Here is a tiny trained network, its code and every weight. The questions are about switching its units off for an input and a target symbol, where a switched-off unit gives its printed mean instead of its output.

import numpy as np


def w(rows, s, z=0):
    codes = np.array(rows[::2]) - 128.0
    scale = np.full(codes.shape[1], s)
    scale[-1] = z or s
    return codes * scale


def f(y):
    return y / 2 * (1 + np.tanh(0.7978845608 * (y + 0.044715 * y**3)))


def softmax(a):
    e = np.exp(a - a.max(-1, keepdims=True))
    return e / e.sum(-1, keepdims=True)


def log_softmax(a):
    a = a - a.max(-1, keepdims=True)
    return a - np.log(np.exp(a).sum(-1, keepdims=True))


def net(x, mask):
    ids = ['ΘΞΨΩζηπσφ'.index(c) for c in x.split()]
    T = len(ids)
    res = E[ids] + P[:T]
    u = 0
    for l in range(2):
        r = res
        for j in range(3):
            rows = slice(2 * j, 2 * j + 2)
            q, k, v = (r @ M[l][rows].T for M in (Q, K, V))
            z = softmax(np.where(np.tri(T) > 0, q @ k.T / 2**0.5, -1e9)) @ v
            o = O[l][rows]
            res = res + np.where(mask[u + j], z, o[:, -1]) @ o[:, :-1]
        u += 3
        y = f(res @ A[l][:, :-1].T + A[l][:, -1])
        res = res + np.where(mask[u : u + 12], y, B[l][:, -1]) @ B[l][:, :-1]
        u += 12
    return log_softmax(res[-1] @ U[:, :-1].T + U[:, -1])


Q, K, V, O, A, B = {}, {}, {}, {}, {}, {}
E = w([
[109,33,95,72,164,65,95,214],'Θ',
[113,156,207,80,97,131,155,167],'Ξ',
[197,103,139,92,144,200,203,165],'Ψ',
[136,86,172,143,40,84,158,99],'Ω',
[74,136,62,124,62,213,178,94],'ζ',
[104,97,91,246,67,118,87,93],'η',
[186,138,35,176,143,122,145,90],'π',
[176,208,82,58,69,135,75,136],'σ',
[201,144,158,153,160,108,148,71],'φ',
],0.013)
P = w([
[49,16,118,101,209,120,70,196],'0',
[107,3,90,124,183,133,94,202],'1',
[116,26,67,112,148,102,131,185],'2',
[134,58,84,110,143,112,118,170],'3',
[140,75,97,125,128,137,126,151],'4',
[160,89,107,132,109,149,123,142],'5',
[187,113,116,148,98,173,136,139],'6',
[179,147,129,140,84,175,148,113],'7',
[202,158,136,162,72,190,148,102],'8',
[217,176,154,178,61,230,152,81],'9',
[235,193,154,169,32,225,176,75],'10',
[243,212,168,170,29,247,176,48],'11',
],0.0058)
Q[0] = w([
[2,197,195,113,205,55,60,49],'0.h1',
[134,125,77,95,86,148,98,150],'0.h1',
[147,186,103,182,100,135,154,59],'0.h2',
[134,126,174,97,150,117,151,169],'0.h2',
[118,189,118,164,146,84,112,116],'0.h3',
[118,68,144,124,95,184,157,132],'0.h3',
],0.0076)
K[0] = w([
[74,40,92,119,253,84,62,192],'0.h1',
[143,199,110,105,94,153,79,115],'0.h1',
[211,163,147,82,169,183,192,153],'0.h2',
[82,45,102,144,150,90,82,158],'0.h2',
[133,107,132,97,193,129,116,194],'0.h3',
[107,119,129,211,91,130,118,84],'0.h3',
],0.0063)
V[0] = w([
[217,223,159,110,182,168,200,186],'0.h1',
[192,44,175,129,167,183,225,162],'0.h1',
[76,154,119,124,119,90,90,100],'0.h2',
[208,109,111,175,149,100,71,163],'0.h2',
[54,160,155,32,134,84,115,89],'0.h3',
[103,97,53,215,2,142,17,22],'0.h3',
],0.0045)
O[0] = w([
[149,112,116,85,118,190,32,96,167],'0.h1',
[118,83,184,82,107,127,130,27,254],'0.h1',
[149,151,155,125,168,59,99,252,54],'0.h2',
[177,130,147,78,114,87,92,108,174],'0.h2',
[105,176,121,187,204,92,159,133,24],'0.h3',
[191,117,108,100,75,116,254,152,191],'0.h3',
],0.0055,0.0036)
A[0] = w([
[123,147,180,162,78,101,140,146,188],'0.n1',
[145,47,77,128,150,160,99,182,208],'0.n2',
[130,80,73,132,117,148,72,129,160],'0.n3',
[191,138,113,1,133,156,100,188,214],'0.n4',
[109,80,161,90,179,98,94,131,167],'0.n5',
[122,129,150,133,145,106,61,159,149],'0.n6',
[118,70,97,131,131,113,186,71,252],'0.n7',
[118,99,65,96,81,94,132,153,198],'0.n8',
[146,74,177,32,131,166,187,227,208],'0.n9',
[172,164,55,169,56,69,112,130,246],'0.n10',
[157,66,166,143,119,139,112,64,165],'0.n11',
[45,110,143,206,151,134,24,169,134],'0.n12',
],0.0068,0.0026)
B[0] = w([
[141,69,53,128,41,158,108,149,138],'0.n1',
[27,89,145,123,212,127,193,81,194],'0.n2',
[66,60,100,171,167,144,96,110,164],'0.n3',
[72,80,150,46,164,212,109,54,236],'0.n4',
[87,85,176,106,168,27,159,252,140],'0.n5',
[75,106,124,33,92,75,191,150,121],'0.n6',
[165,27,183,233,150,144,197,124,209],'0.n7',
[114,8,109,131,195,200,104,178,173],'0.n8',
[103,48,155,26,94,123,206,94,254],'0.n9',
[78,39,109,157,137,232,42,52,184],'0.n10',
[118,83,201,142,93,89,97,62,198],'0.n11',
[90,89,12,121,99,60,108,78,130],'0.n12',
],0.0046,0.0073)
Q[1] = w([
[175,206,73,110,181,110,113,182],'1.h1',
[112,196,102,186,157,38,135,198],'1.h1',
[120,148,130,152,132,77,82,154],'1.h2',
[142,145,125,100,158,125,170,145],'1.h2',
[142,254,66,126,185,50,60,211],'1.h3',
[173,130,190,47,169,112,113,122],'1.h3',
],0.0086)
K[1] = w([
[80,101,173,139,135,87,129,189],'1.h1',
[57,63,127,116,197,97,143,254],'1.h1',
[72,97,124,108,164,99,158,154],'1.h2',
[87,161,132,152,167,106,92,87],'1.h2',
[47,25,136,86,193,78,154,230],'1.h3',
[113,86,147,106,51,130,176,107],'1.h3',
],0.0077)
V[1] = w([
[161,124,194,106,110,149,215,153],'1.h1',
[210,132,107,223,186,71,151,115],'1.h1',
[128,123,154,95,103,97,137,156],'1.h2',
[84,134,105,219,124,113,76,106],'1.h2',
[2,123,54,176,90,176,114,137],'1.h3',
[113,175,59,96,220,205,177,125],'1.h3',
],0.0074)
O[1] = w([
[69,134,231,129,179,183,75,126,173],'1.h1',
[94,110,149,119,129,17,156,18,3],'1.h1',
[104,155,199,85,127,92,161,189,87],'1.h2',
[193,61,94,135,73,69,76,111,65],'1.h2',
[70,77,188,104,1,155,139,161,253],'1.h3',
[23,178,49,107,92,243,115,40,55],'1.h3',
],0.0065,0.0047)
A[1] = w([
[180,77,43,137,145,134,164,2,251],'1.n1',
[188,244,53,132,158,163,73,54,94],'1.n2',
[153,82,164,75,138,86,133,122,147],'1.n3',
[188,186,198,179,58,189,110,56,168],'1.n4',
[67,146,143,119,78,151,193,189,127],'1.n5',
[189,123,184,183,216,85,180,130,147],'1.n6',
[45,103,95,193,75,14,127,82,120],'1.n7',
[46,56,24,205,194,121,88,85,162],'1.n8',
[97,95,81,114,88,70,124,229,187],'1.n9',
[100,162,17,94,59,202,110,179,172],'1.n10',
[174,166,185,57,179,90,186,234,88],'1.n11',
[51,191,187,80,233,172,42,154,202],'1.n12',
],0.0049,0.0033)
B[1] = w([
[155,173,79,64,150,44,79,87,254],'1.n1',
[76,39,162,238,89,109,216,108,139],'1.n2',
[101,164,174,190,126,62,137,80,199],'1.n3',
[51,109,99,71,191,74,163,198,215],'1.n4',
[118,192,103,196,148,210,199,149,175],'1.n5',
[174,82,97,253,231,120,201,179,155],'1.n6',
[166,140,228,109,47,132,58,73,173],'1.n7',
[153,210,83,68,93,90,117,94,191],'1.n8',
[107,196,133,47,93,95,61,213,166],'1.n9',
[180,111,94,147,207,141,153,127,199],'1.n10',
[186,157,201,140,90,24,221,116,155],'1.n11',
[178,150,141,41,147,143,53,151,197],'1.n12',
],0.0048,0.0073)
U = w([
[121,254,180,79,96,80,143,148,241],'Θ',
[99,121,136,83,152,76,109,147,115],'Ξ',
[169,131,146,93,171,155,29,150,104],'Ψ',
[195,137,156,172,189,80,139,149,156],'Ω',
[39,91,195,148,179,163,157,64,41],'ζ',
[149,79,182,167,65,102,136,137,63],'η',
[124,113,125,90,71,86,100,38,99],'π',
[153,106,35,147,125,143,157,173,157],'σ',
[151,137,98,118,189,60,120,47,255],'φ',
],0.0051,0.0018)

Each question gives the input, a string of symbols that net reads in full, and the target symbol t.
The units are the heads (2 rows each of Q, K, V and O) and the neurons (one row each of A and B). Each row of codes is followed by its name. A weight is (code - 128) times the scale printed after its matrix; where a second scale follows, it is the last column's (O, A, B and U).
mask holds one flag per unit, layer by layer, with each layer's heads first. A switched-off unit (its flag False) gives its mean, the last column of its rows in O or B, instead of its output. The means were averaged over made-up inputs and are rounded, as every weight is.
A unit's drop is (log p(t) with every unit on - log p(t) with that unit switched off) / (log p(t) with every unit on - log p(t) with every unit switched off).
The circuit of an input: a set's keep is (log p(t) with only the set's units on - log p(t) with every unit switched off) / (log p(t) with every unit on - log p(t) with every unit switched off). Starting from the 12 units with the biggest drops (on a tie, the unit counted first), units are removed one at a time, each time the one whose removal leaves the highest keep (on an exact tie, the one counted first), for as long as the keep stays at least 0.8.
units of the circuit, in order: the units of the circuit, biggest drop first
unit that matters most: the unit with the biggest drop
k most important neurons: the k neurons with the biggest drops, biggest first
k most important neurons of layer l: the k neurons of layer l with the biggest drops, biggest first
heads that matter: for each layer, one digit per head in row order, 1 if its drop is at least 0.15 and else 0, layers parted by /
input σ η φ Θ, target φ: most important neuron of layer 1	(1.n8)
input Ψ Ψ φ Ψ Θ φ π, target φ: units of the circuit, in order	(1.h1; 1.h3; 1.n1; 0.n9)
input Ψ Ψ Ψ η σ Θ ζ η Ψ Ψ φ, target φ: units of the circuit, in order	(1.h3; 1.n1)
input Θ η Ψ Ξ Ψ Θ Θ η Ψ Ω φ Ω, target φ: units of the circuit, in order	(1.h3; 1.h1; 1.n1; 0.n9)
input Ψ Ω Ω Ψ Ψ Ψ Ψ Ψ Θ Ψ ζ Θ, target ζ: heads that matter	000 / 011
input Ω Ψ Ξ σ η η Ψ Ψ φ, target Ω: units of the circuit, in order	(1.h3; 1.n6; 0.n4)
input Ψ ζ η Ψ, target η: 2 most important neurons	(0.n9; 0.n10)
input Ψ Ψ Ψ, target Ψ: units of the circuit, in order	(1.h1; 0.h3; 0.h1)
input Ψ Ψ Ω Θ, target Ω: heads that matter	100 / 001
input π σ Ψ ζ η Ξ Ψ Ψ Ψ Ω Ψ, target Ω: units of the circuit, in order	(1.h3; 1.n6; 0.n11; 0.n2)
input Θ Ω Ψ Ψ Ω Ω η η Θ Θ Ψ φ, target Ω: units of the circuit, in order	(1.h3; 1.n6; 0.n4)
input η Ψ η, target η: units of the circuit, in order	(1.h3; 0.n4; 1.n1)
input η Ξ Ω Ψ Ψ η π Ψ Ψ, target π: heads that matter	010 / 010
input Ψ Ψ Θ ζ Ψ π Θ σ Ω, target σ: unit that matters most	1.h1
input σ Ψ Ψ Ψ Ψ, target Ψ: heads that matter	101 / 101
input η Ψ η Ψ η Θ Ξ, target η: 2 most important neurons	(0.n9; 1.n1)
input Θ η Ψ Ψ η η σ Ψ, target σ: 2 most important neurons	(0.n7; 0.n10)
input σ φ η, target φ: 2 most important neurons	(0.n8; 1.n1)
input Ω Ψ π Θ π Ψ η Ψ ζ ζ, target σ: heads that matter	000 / 000
input Ξ Ω Ω ζ Ψ, target ζ: unit that matters most	1.h3
input π Ψ Ω Θ σ Θ η σ Ψ, target σ: 3 most important neurons of layer 0	(0.n10; 0.n7; 0.n4)
input Ψ Θ π η, target π: heads that matter	001 / 100
input Θ Ψ Ψ Ξ, target Ψ: heads that matter	001 / 101
input η ζ Ψ Ω Ψ, target Ω: 3 most important neurons	(1.n6; 0.n2; 1.n11)
input π Ψ Ψ Ψ Θ Ω Ψ η Ψ Ψ Ψ Θ, target Ψ: 2 most important neurons	(1.n12; 0.n3)
